Each row has a name. Each question is about the rows just above it.

[18 13 17 17 18] : q_783
[-16 -13  17  18  19] : q_865
[-15  -1 -14  20   7] : q_130
[ -2  -1 -14  21   7] : q_502
[ 11  10 -22  20   8] : q_967
[ -3   8 -57  26  -8] : q_110
[  5 -12  36  -5  12] : q_636
[ -2 -13  17  18  18] : q_985
Go on from [ -3   8 -57  26] to the end of its row. : [-8]
After [-14  21], its row goes on with : [7]
The rest of the row after [-16 -13  17  18]: : [19]
Whose row is [ -3   8 -57  26  -8]? : q_110
After [ -2 -13], its row goes on with : [17 18 18]
After [-57  26], its row goes on with : [-8]

[-25  20  18  51  18  13  19 -10 -33 -18  -9   8  13  20  -5  24   8  41
  43  -2  22  24  36 -10] : q_699
[ 24 -14 -10  -1 -23  -4  13   8   3  16  16  16  16  -4  13  -5  18  -1
   5  17   6  16  -4  14] : q_449
[ 24 -14 -10  -1 -22 -22  21  13  -4  30 -16 -10  -6  18  26 -17  32   0
  13  31  15  31  -8  31] : q_502
[ -7  18  36  28  24  27 -22  17  28 -21 -31 -31 -29  25 -26  25 -35  30
  19 -35  22 -23  35 -16] : q_967
[ 16  33  22  24 -10  -6 -11  29  22   8  -8 -13  -5  -4  -2   2 -11  31
  32 -12  40   1  27  16] : q_729
[ 41 -14  -9 -45 -11  -5  -2  24  46  34  27  11   3 -14  17 -22  12 -39
 -37  20 -15  -7 -37  24] : q_44
[ -9  18  37  32  16  16  -3   7   3 -13 -16 -10  -7  18 -12  19 -12  31
  27 -15  22   0  30  -8] : q_110
The rest of the row after [ 27 -15  22   0  30]: : [-8]
The rest of the row after [-16 -10  -7  18]: : [-12  19 -12  31  27 -15  22   0  30  -8]
The rest of the row after [-14  -9]: : [-45 -11  -5  -2  24  46  34  27  11   3 -14  17 -22  12 -39 -37  20 -15
  -7 -37  24]
After [18 36], its row goes on with : [ 28  24  27 -22  17  28 -21 -31 -31 -29  25 -26  25 -35  30  19 -35  22
 -23  35 -16]
Go on from [ 24 -14 -10  -1 -22] to the end of its row. : [-22  21  13  -4  30 -16 -10  -6  18  26 -17  32   0  13  31  15  31  -8
  31]

[-40 -34   7 -28] = q_729
[-40 -35 -18 -32] = q_699
[ 46  28 -34  41] = q_449
[ 46  29 -34  51] = q_636
[ 46  29 -34   8] = q_783
The rest of the row after [-34   7]: : [-28]
Go on from [-40 -35] to the end of its row. : [-18 -32]
Go on from [-35 -18] to the end of its row. : [-32]

[ 10 -21   1 -10] = q_729
[10 43 15 19] = q_110
[  9 -21  23  13] = q_44
[14 10 17 19] = q_967
[10 43 24 13] = q_699
The rest of the row after [  9 -21  23]: : [13]
The rest of the row after [43 15]: : [19]
The row with [ 10 -21   1 -10] is : q_729
The rest of the row after [ 10 -21]: : [  1 -10]
The rest of the row after [10 17]: : [19]
Go on from [ 10 -21   1] to the end of its row. : [-10]

[48 12 -8 53] : q_967
[34 11 35 14] : q_699
[49 12 -8 54] : q_110
After [34 11], its row goes on with : [35 14]
Whose row is [34 11 35 14]? : q_699
After [49 12], its row goes on with : [-8 54]
After [48 12], its row goes on with : [-8 53]
Whose row is [48 12 -8 53]? : q_967

[ 3  0 -2 -1  0  1  0 -1 -4 -1  3  1 -1 -2  2 10 31 54 48 18  2 -3  0] : q_865
[ 1  1  2 18 44 58 36 11  2 -3  3  0  0 -3  3  0  2  0 -1  3 10 38 55] : q_636
[ 1  1  2 18 44 58 36 11  2 -2  3  2 -1 -1 -1  2 -1  0  0 -2  1 -4  2] : q_985
[-1  0  0 -1  3  0  0  4 12 41 57 40 14 -1 -1  2  2  1 -1  0 -2  1  0] : q_699
Go on from [ 0 -1 -4] to the end of its row. : [-1  3  1 -1 -2  2 10 31 54 48 18  2 -3  0]
After [ 2  0 -1], its row goes on with : [ 3 10 38 55]
The rest of the row after [-1  0  1]: : [ 0 -1 -4 -1  3  1 -1 -2  2 10 31 54 48 18  2 -3  0]
The rest of the row after [-1  3  0]: : [ 0  4 12 41 57 40 14 -1 -1  2  2  1 -1  0 -2  1  0]

[-42  20 -25  14 -42   1 -15 -35   5 -44  10 -10 -29  33 -23  10 -24 -24
 -36] -> q_985
[-22  -9  -4  -9 -24   1  -4 -16  25 -25   3  21 -25   4   2  -9   3   2
 -27] -> q_699
[-22  -9  -4  -9 -24   1  -3 -16  25 -25   3  21 -25   4   2  -9   3   2
 -27] -> q_502
[ -8 -10  12 -22   2 -52 -55  14 -26 -22 -47  20 -43  21  23 -45  16   6
 -32] -> q_729
[-14  -2  -7   2 -20  25  23 -18  37 -10  23  14  -3  -2  -4  13  -1   2
  -9] -> q_967
[ 11   1  11  -5  16 -16 -13  18 -10   8 -16   9  -2  11  15 -12  12   7
   4] -> q_636
[  9   2  11  -5  12 -12  -8  16   5   5 -14  22  -7   0  21 -17  19  14
  -1] -> q_44
[ 25  29  11  -5  11  19  23  15  -7  32   2  21 -25  16  -4  33  -5  -5
  39] -> q_110
The rest of the row after [-10 -29  33]: : [-23  10 -24 -24 -36]
Go on from [ 1 11 -5] to the end of its row. : [ 16 -16 -13  18 -10   8 -16   9  -2  11  15 -12  12   7   4]
After [11 -5 12], its row goes on with : [-12  -8  16   5   5 -14  22  -7   0  21 -17  19  14  -1]

[-10  -5 -10  -1   3  -3  15] = q_967
[-33  -2 -14 -17   8  -3 -15] = q_130
[  7  -2 -14 -18  -7 -14 -13] = q_449
[ -4   5  -2  -5   2 -12 -34] = q_729
[ 37 -11   6  -3  -1  15  13] = q_636
[37  6  4 -7 -5  6 39] = q_865
[ 56  -8   2   2  -4 -16   6] = q_44
[14  0 12 11  4  4  1] = q_699
[ -6  -4  -7 -17   7  -7  13] = q_985
[-6  0 -4 -5 -5 12 18] = q_110
Go on from [ -2 -14 -17] to the end of its row. : [  8  -3 -15]
Go on from [ 6 -3] to the end of its row. : [-1 15 13]
The rest of the row after [ -2 -14 -18]: : [ -7 -14 -13]
The rest of the row after [-17   8]: : [ -3 -15]

